Below is a small trained network, with its code and all its weights. Each question gives an input and a target symbol and asks what happens when units are switched off, that is, made to give their printed mean instead of their output.

import numpy as np


def w(rows, s, z=0):
    codes = np.array(rows[::2]) - 128.0
    scale = np.full(codes.shape[1], s)
    scale[-1] = z or s
    return codes * scale


def f(y):
    return y / 2 * (1 + np.tanh(0.7978845608 * (y + 0.044715 * y**3)))


def softmax(a):
    e = np.exp(a - a.max(-1, keepdims=True))
    return e / e.sum(-1, keepdims=True)


def log_softmax(a):
    a = a - a.max(-1, keepdims=True)
    return a - np.log(np.exp(a).sum(-1, keepdims=True))


def net(x, mask):
    ids = ['ΦΩδεζηλμξ'.index(c) for c in x.split()]
    T = len(ids)
    res = E[ids] + P[:T]
    r = res
    for j in range(3):
        rows = slice(3 * j, 3 * j + 3)
        q, k, v = (r @ M[0][rows].T for M in (Q, K, V))
        z = softmax(np.where(np.tri(T) > 0, q @ k.T / 3**0.5, -1e9)) @ v
        o = O[0][rows]
        res = res + np.where(mask[j], z, o[:, -1]) @ o[:, :-1]
    y = f(res @ A[0][:, :-1].T + A[0][:, -1])
    res = res + np.where(mask[3:11], y, B[0][:, -1]) @ B[0][:, :-1]
    return log_softmax(res[-1] @ U[:, :-1].T + U[:, -1])


Q, K, V, O, A, B = {}, {}, {}, {}, {}, {}
E = w([
[161,120,247],'Φ',
[118,123,216],'Ω',
[127,129,156],'δ',
[138,110,106],'ε',
[84,145,173],'ζ',
[100,127,138],'η',
[213,77,86],'λ',
[131,131,155],'μ',
[153,116,124],'ξ',
],0.015)
P = w([
[89,234,113],'0',
[72,69,125],'1',
[249,127,121],'2',
[69,68,125],'3',
[198,139,133],'4',
[61,70,127],'5',
[140,161,225],'6',
],0.018)
Q[0] = w([
[181,164,90],'H1',
[213,163,67],'H1',
[129,143,144],'H1',
[121,125,64],'H2',
[76,98,214],'H2',
[93,73,136],'H2',
[103,189,85],'H3',
[138,160,60],'H3',
[165,250,107],'H3',
],0.013)
K[0] = w([
[143,56,147],'H1',
[126,102,138],'H1',
[195,68,163],'H1',
[124,25,143],'H2',
[75,175,177],'H2',
[99,67,140],'H2',
[196,65,173],'H3',
[196,131,110],'H3',
[125,11,150],'H3',
],0.012)
V[0] = w([
[218,161,130],'H1',
[165,208,128],'H1',
[184,142,143],'H1',
[170,124,183],'H2',
[175,28,101],'H2',
[63,109,125],'H2',
[44,153,166],'H3',
[45,118,16],'H3',
[133,147,247],'H3',
],0.013)
O[0] = w([
[179,114,126,137],'H1',
[184,40,55,194],'H1',
[235,89,70,134],'H1',
[137,136,125,136],'H2',
[112,121,159,23],'H2',
[247,72,193,138],'H2',
[2,160,107,255],'H3',
[71,186,237,137],'H3',
[117,171,56,205],'H3',
],0.0098,0.0088)
A[0] = w([
[149,217,148,254],'N1',
[114,59,178,134],'N2',
[201,178,96,102],'N3',
[167,34,67,185],'N4',
[248,105,32,187],'N5',
[115,212,53,150],'N6',
[229,68,162,120],'N7',
[19,121,44,142],'N8',
],0.012,0.0072)
B[0] = w([
[66,105,202,184],'N1',
[21,68,116,157],'N2',
[69,91,25,142],'N3',
[198,88,118,189],'N4',
[25,193,246,183],'N5',
[176,32,255,202],'N6',
[210,184,88,157],'N7',
[184,223,87,250],'N8',
],0.0082,0.019)
U = w([
[157,182,223,173],'Φ',
[62,63,190,150],'Ω',
[1,145,134,120],'δ',
[119,77,95,155],'ε',
[123,32,130,65],'ζ',
[213,167,87,123],'η',
[108,79,79,220],'λ',
[61,206,84,23],'μ',
[220,50,173,3],'ξ',
],0.0097,0.0054)

Each question gives the input, a string of symbols that net reads in full, and the target symbol t.
The units are the heads (3 rows each of Q, K, V and O) and the neurons (one row each of A and B). Each row of codes is followed by its name. A weight is (code - 128) times the scale printed after its matrix; where a second scale follows, it is the last column's (O, A, B and U).
mask holds one flag per unit, heads first, then neurons. A switched-off unit (its flag False) gives its mean, the last column of its rows in O or B, instead of its output. The means were averaged over made-up inputs and are rounded, as every weight is.
A unit's drop is (log p(t) with every unit on - log p(t) with that unit switched off) / (log p(t) with every unit on - log p(t) with every unit switched off).
The circuit of an input: a set's keep is (log p(t) with only the set's units on - log p(t) with every unit switched off) / (log p(t) with every unit on - log p(t) with every unit switched off). Starting from all 11 units, units are removed one at a time, each time the one whose removal leaves the highest keep (on an exact tie, the one counted first), for as long as the keep stays at least 0.8.
circuit, biggest first: the units of the circuit, biggest drop first
unit that matters most: the unit with the biggest drop
k most important neurons: the k neurons with the biggest drops, biggest first
which heads matter: for each layer, one digit per head in row order, 1 if its drop is at least 0.15 and else 0, layers parted by /
input Φ η Ω λ ε λ, target Φ: circuit, biggest first : [N5 H3 N8 N6]
input δ Ω η λ η, target Ω: circuit, biggest first : [N8 H3 H2]
input Ω Φ η λ η δ, target η: which heads matter : 001
input λ Ω λ Φ, target ξ: circuit, biggest first : [H3 H1]
input Φ η λ ε η η, target Φ: which heads matter : 101
input λ δ ε λ Φ η, target ξ: circuit, biggest first : [H3 H1]
input Ω Ω η ξ, target η: which heads matter : 001
input η ζ μ Ω Ω λ, target δ: circuit, biggest first : [H3 N6]
input Ω λ ζ λ λ ε, target η: unit that matters most : N8
input η λ Ω λ ε δ η, target Ω: which heads matter : 000
input λ Ω λ ξ, target ξ: which heads matter : 001
input ξ Ω Φ μ, target ζ: 2 most important neurons : [N8 N2]
input ζ λ Ω λ, target μ: which heads matter : 011
input δ δ λ δ, target λ: 2 most important neurons : [N6 N5]
input ξ Ω Ω ζ η μ Ω, target δ: circuit, biggest first : [N6 N8]
input ξ μ λ ξ, target ζ: unit that matters most : H2
input Ω Ω Ω η δ λ, target η: 4 most important neurons : [N8 N4 N1 N2]
input Ω Ω Ω Ω Ω ε, target η: 2 most important neurons : [N8 N4]
input δ Ω δ λ λ η, target λ: which heads matter : 110
input Φ δ Ω η, target Φ: which heads matter : 101
input ζ Ω λ λ λ δ, target μ: circuit, biggest first : [H3 N8]
input Ω δ Ω η λ, target Φ: most important neuron : [N6]
input η ξ Φ Ω, target δ: 2 most important neurons : [N6 N2]
